Below are the code and all the weights of a small trained network. Each question names an input and a class and asks about switching units off, where a switched-off unit gives its printed mean instead of its output.

import numpy as np


def w(rows, s, z=0):
    codes = np.array(rows[::2]) - 128.0
    scale = np.full(codes.shape[1], s)
    scale[-1] = z or s
    return codes * scale


def f(y):
    return np.maximum(y, 0)


def log_softmax(a):
    a = a - a.max(-1, keepdims=True)
    return a - np.log(np.exp(a).sum(-1, keepdims=True))


def net(x, mask):
    res = np.array(x, float).reshape(1, 4) / 4 @ E
    y = f(res @ A[0][:, :-1].T + A[0][:, -1])
    res = res + np.where(mask, y, B[0][:, -1]) @ B[0][:, :-1]
    return log_softmax(res[-1] @ U[:, :-1].T + U[:, -1])


A, B = {}, {}
E = w([
[189,46,123,127,36],'x0',
[57,150,195,52,79],'x1',
[49,5,129,145,155],'x2',
[168,115,239,142,182],'x3',
],0.012)
A[0] = w([
[69,139,164,84,117,253],'neuron 0',
[213,141,162,165,163,161],'neuron 1',
[103,140,190,65,169,201],'neuron 2',
[187,193,187,83,68,141],'neuron 3',
[184,188,135,108,124,191],'neuron 4',
[89,48,161,96,181,198],'neuron 5',
[102,84,124,184,202,163],'neuron 6',
[92,122,50,85,152,84],'neuron 7',
[186,159,103,143,178,145],'neuron 8',
[157,62,127,119,62,188],'neuron 9',
[95,157,57,150,132,141],'neuron 10',
[107,203,62,148,92,232],'neuron 11',
[77,86,124,133,81,122],'neuron 12',
[83,210,138,144,83,135],'neuron 13',
[117,79,127,98,41,158],'neuron 14',
[99,97,98,76,226,218],'neuron 15',
[87,87,166,95,129,141],'neuron 16',
[248,135,93,151,181,134],'neuron 17',
[108,84,48,159,94,227],'neuron 18',
[74,127,194,153,192,144],'neuron 19',
],0.017,0.0064)
B[0] = w([
[30,132,109,12,90,227],'neuron 0',
[187,165,254,161,94,229],'neuron 1',
[75,96,163,103,50,233],'neuron 2',
[168,118,123,20,2,255],'neuron 3',
[161,160,151,126,71,230],'neuron 4',
[87,71,197,132,168,233],'neuron 5',
[81,131,175,221,237,219],'neuron 6',
[77,179,64,135,169,183],'neuron 7',
[180,133,142,194,92,208],'neuron 8',
[186,22,124,109,188,236],'neuron 9',
[112,228,2,224,164,196],'neuron 10',
[145,165,39,166,101,232],'neuron 11',
[155,102,127,7,177,188],'neuron 12',
[103,130,89,91,54,202],'neuron 13',
[158,45,62,39,214,225],'neuron 14',
[77,164,135,171,145,216],'neuron 15',
[115,86,155,98,134,197],'neuron 16',
[163,139,175,237,81,247],'neuron 17',
[185,163,99,145,241,235],'neuron 18',
[30,75,193,188,105,227],'neuron 19',
],0.0092,0.016)
U = w([
[215,138,162,126,61,156],'0',
[120,144,105,60,38,134],'1',
[176,46,114,96,162,236],'2',
[99,160,101,145,181,63],'3',
[126,170,42,174,113,195],'4',
[148,148,197,179,116,220],'5',
[105,134,67,64,156,4],'6',
[5,91,149,102,117,31],'7',
],0.014,0.0033)

Each question gives the input, the list of numbers given to net, and the class t.
The units are the neurons (one row each of A and B). Each row of codes is followed by its name. A weight is (code - 128) times the scale printed after its matrix; where a second scale follows, it is the last column's (A, B and U).
mask holds one flag per neuron, in row order. A switched-off neuron (its flag False) gives its mean, the last column of its row in B, instead of its output. The means were averaged over made-up inputs and are rounded, as every weight is.
A unit's drop is (log p(t) with every unit on - log p(t) with that unit switched off) / (log p(t) with every unit on - log p(t) with every unit switched off).
The circuit of an input: a set's keep is (log p(t) with only the set's units on - log p(t) with every unit switched off) / (log p(t) with every unit on - log p(t) with every unit switched off). Starting from the 12 units with the biggest drops (on a tie, the unit counted first), units are removed one at a time, each time the one whose removal leaves the highest keep (on an exact tie, the one counted first), for as long as the keep stays at least 0.8.
circuit, biggest first: the units of the circuit, biggest drop first
top k neurons: the k neurons with the biggest drops, biggest first
drop when u is switched off: that unit's drop, to one decimal
input [4,4,-7,4], class 1: circuit, biggest first -> (neuron 3)
input [4,-7,6,-8], class 3: circuit, biggest first -> (neuron 18; neuron 3)
input [0,7,2,-4], class 6: circuit, biggest first -> (neuron 19; neuron 14)
input [-7,1,-7,3], class 1: top 2 neurons -> (neuron 13; neuron 3)
input [2,-4,6,-5], class 3: circuit, biggest first -> (neuron 3; neuron 18)
input [1,-3,6,-3], class 3: top 2 neurons -> (neuron 3; neuron 6)
input [-2,2,1,-8], class 4: top 2 neurons -> (neuron 10; neuron 11)
input [-1,3,-2,5], class 1: top 2 neurons -> (neuron 3; neuron 6)
input [4,8,0,1], class 1: top 4 neurons -> (neuron 0; neuron 3; neuron 6; neuron 19)
input [-5,1,-1,7], class 7: top 2 neurons -> (neuron 19; neuron 2)
input [1,2,-7,-1], class 1: top 2 neurons -> (neuron 3; neuron 13)
input [1,4,-2,-8], class 6: top 2 neurons -> (neuron 14; neuron 17)
input [7,8,0,4], class 2: top 2 neurons -> (neuron 14; neuron 9)
input [4,1,0,7], class 0: circuit, biggest first -> (neuron 6)
input [3,-6,3,-6], class 4: top 2 neurons -> (neuron 10; neuron 5)
input [-6,-8,-3,0], class 5: top 2 neurons -> (neuron 1; neuron 17)
input [-8,0,6,-6], class 3: drop when neuron 19 is switched off -> 0.0
input [0,-4,5,4], class 5: drop when neuron 0 is switched off -> 0.2
input [-4,-4,-5,-2], class 4: drop when neuron 10 is switched off -> 1.9
input [4,-6,1,-6], class 4: circuit, biggest first -> (neuron 10)
